Below is a small trained network, with its code and all its weights. Each question gives an input and a class and asks what happens when units are switched off, that is, made to give their printed mean instead of their output.

import numpy as np


def w(rows, s, z=0):
    codes = np.array(rows[::2]) - 128.0
    scale = np.full(codes.shape[1], s)
    scale[-1] = z or s
    return codes * scale


def f(y):
    return np.maximum(y, 0)


def log_softmax(a):
    a = a - a.max(-1, keepdims=True)
    return a - np.log(np.exp(a).sum(-1, keepdims=True))


def net(x, mask):
    res = np.array(x, float).reshape(1, 8) / 4 @ E
    y = f(res @ A[0][:, :-1].T + A[0][:, -1])
    res = res + np.where(mask, y, B[0][:, -1]) @ B[0][:, :-1]
    return log_softmax(res[-1] @ U[:, :-1].T + U[:, -1])


A, B = {}, {}
E = w([
[115,26,140,195,148,94,138],'x0',
[127,125,129,124,123,130,130],'x1',
[129,127,130,126,126,126,129],'x2',
[129,131,127,131,132,126,126],'x3',
[218,132,80,196,51,167,112],'x4',
[131,127,130,127,131,131,127],'x5',
[114,147,104,147,156,166,254],'x6',
[130,133,129,133,135,127,125],'x7',
],0.013)
A[0] = w([
[123,107,139,135,130,165,112,136],'N0',
[190,168,153,128,131,154,140,90],'N1',
[130,173,157,135,92,125,115,76],'N2',
[67,150,131,118,144,114,130,206],'N3',
[183,122,157,151,92,132,126,124],'N4',
[136,104,163,122,136,112,134,112],'N5',
[123,204,96,103,134,166,179,125],'N6',
[111,4,134,172,119,44,14,120],'N7',
[154,213,64,181,44,192,175,105],'N8',
[132,54,138,181,156,127,206,44],'N9',
[28,82,155,88,179,76,98,253],'N10',
[139,172,134,60,87,109,41,188],'N11',
[132,182,124,70,101,117,21,217],'N12',
[122,147,119,149,145,104,119,97],'N13',
[63,82,73,203,133,117,190,59],'N14',
[122,77,142,187,140,113,196,37],'N15',
[65,168,132,15,165,182,209,163],'N16',
[165,69,69,248,61,177,42,108],'N17',
[51,169,112,79,201,107,136,233],'N18',
[166,126,108,149,96,155,129,161],'N19',
],0.012,0.0046)
B[0] = w([
[155,154,141,124,154,124,138,137],'N0',
[145,120,121,106,100,139,162,166],'N1',
[128,115,108,145,147,134,124,149],'N2',
[98,139,138,123,115,103,133,176],'N3',
[162,145,121,128,117,108,124,167],'N4',
[125,132,141,125,155,147,126,144],'N5',
[127,116,177,158,90,145,140,208],'N6',
[152,111,255,138,107,141,139,218],'N7',
[168,101,145,132,91,224,138,251],'N8',
[110,137,57,107,169,110,115,191],'N9',
[82,90,173,98,191,162,173,228],'N10',
[113,122,38,112,167,109,124,197],'N11',
[111,141,38,104,183,108,118,206],'N12',
[136,135,134,116,116,125,143,130],'N13',
[126,134,54,120,144,118,116,188],'N14',
[126,138,71,98,158,108,114,179],'N15',
[93,153,174,153,64,67,118,246],'N16',
[185,159,116,175,89,50,83,237],'N17',
[65,159,148,131,109,80,113,220],'N18',
[137,122,114,164,126,162,115,181],'N19',
],0.03,0.017)
U = w([
[61,163,59,67,167,94,149,222],'0',
[149,192,190,194,48,56,111,201],'1',
[208,153,2,137,130,143,84,32],'2',
[175,123,146,163,46,231,175,8],'3',
[145,79,221,115,143,148,169,105],'4',
],0.0062,0.0013)

Each question gives the input, the list of numbers given to net, and the class t.
The units are the neurons (one row each of A and B). Each row of codes is followed by its name. A weight is (code - 128) times the scale printed after its matrix; where a second scale follows, it is the last column's (A, B and U).
mask holds one flag per neuron, in row order. A switched-off neuron (its flag False) gives its mean, the last column of its row in B, instead of its output. The means were averaged over made-up inputs and are rounded, as every weight is.
A unit's drop is (log p(t) with every unit on - log p(t) with that unit switched off) / (log p(t) with every unit on - log p(t) with every unit switched off).
The circuit of an input: a set's keep is (log p(t) with only the set's units on - log p(t) with every unit switched off) / (log p(t) with every unit on - log p(t) with every unit switched off). Starting from the 12 units with the biggest drops (on a tie, the unit counted first), units are removed one at a time, each time the one whose removal leaves the highest keep (on an exact tie, the one counted first), for as long as the keep stays at least 0.8.
units of the circuit, in order: the units of the circuit, biggest drop first
k most important neurons: the k neurons with the biggest drops, biggest first
drop of u: that unit's drop, to one decimal
input [3,5,-7,-7,3,-1,1,-6], class 2: 2 most important neurons => N16, N18
input [-5,-7,-5,-6,1,0,2,6], class 3: units of the circuit, in order => N17, N8
input [7,2,-6,1,-7,8,1,-8], class 0: units of the circuit, in order => N9
input [1,6,6,-6,-7,-7,0,2], class 4: 4 most important neurons => N10, N17, N12, N11
input [4,-7,-1,-5,6,8,1,-8], class 2: 3 most important neurons => N16, N18, N6
input [6,5,1,2,-7,-8,0,5], class 4: 3 most important neurons => N7, N10, N12
input [8,1,-3,8,-6,4,1,-2], class 0: 2 most important neurons => N9, N14
input [0,3,7,-5,-2,7,0,1], class 0: 3 most important neurons => N7, N17, N8
input [0,1,4,-1,2,0,-4,-3], class 2: 4 most important neurons => N16, N12, N11, N18
input [-7,-8,-4,0,8,6,1,0], class 3: 2 most important neurons => N8, N6
input [0,5,-7,1,4,-1,0,2], class 2: 2 most important neurons => N16, N7
input [5,-8,-6,-8,0,-1,4,0], class 0: 2 most important neurons => N8, N17
input [2,1,3,-1,-3,-8,-7,6], class 4: drop of N7 => 2.1
input [2,4,8,-4,-4,-8,0,-8], class 4: units of the circuit, in order => N10
input [5,7,-8,5,-4,-4,-7,3], class 4: drop of N7 => 0.4
input [6,4,0,5,-6,3,-8,-2], class 4: drop of N7 => 0.4
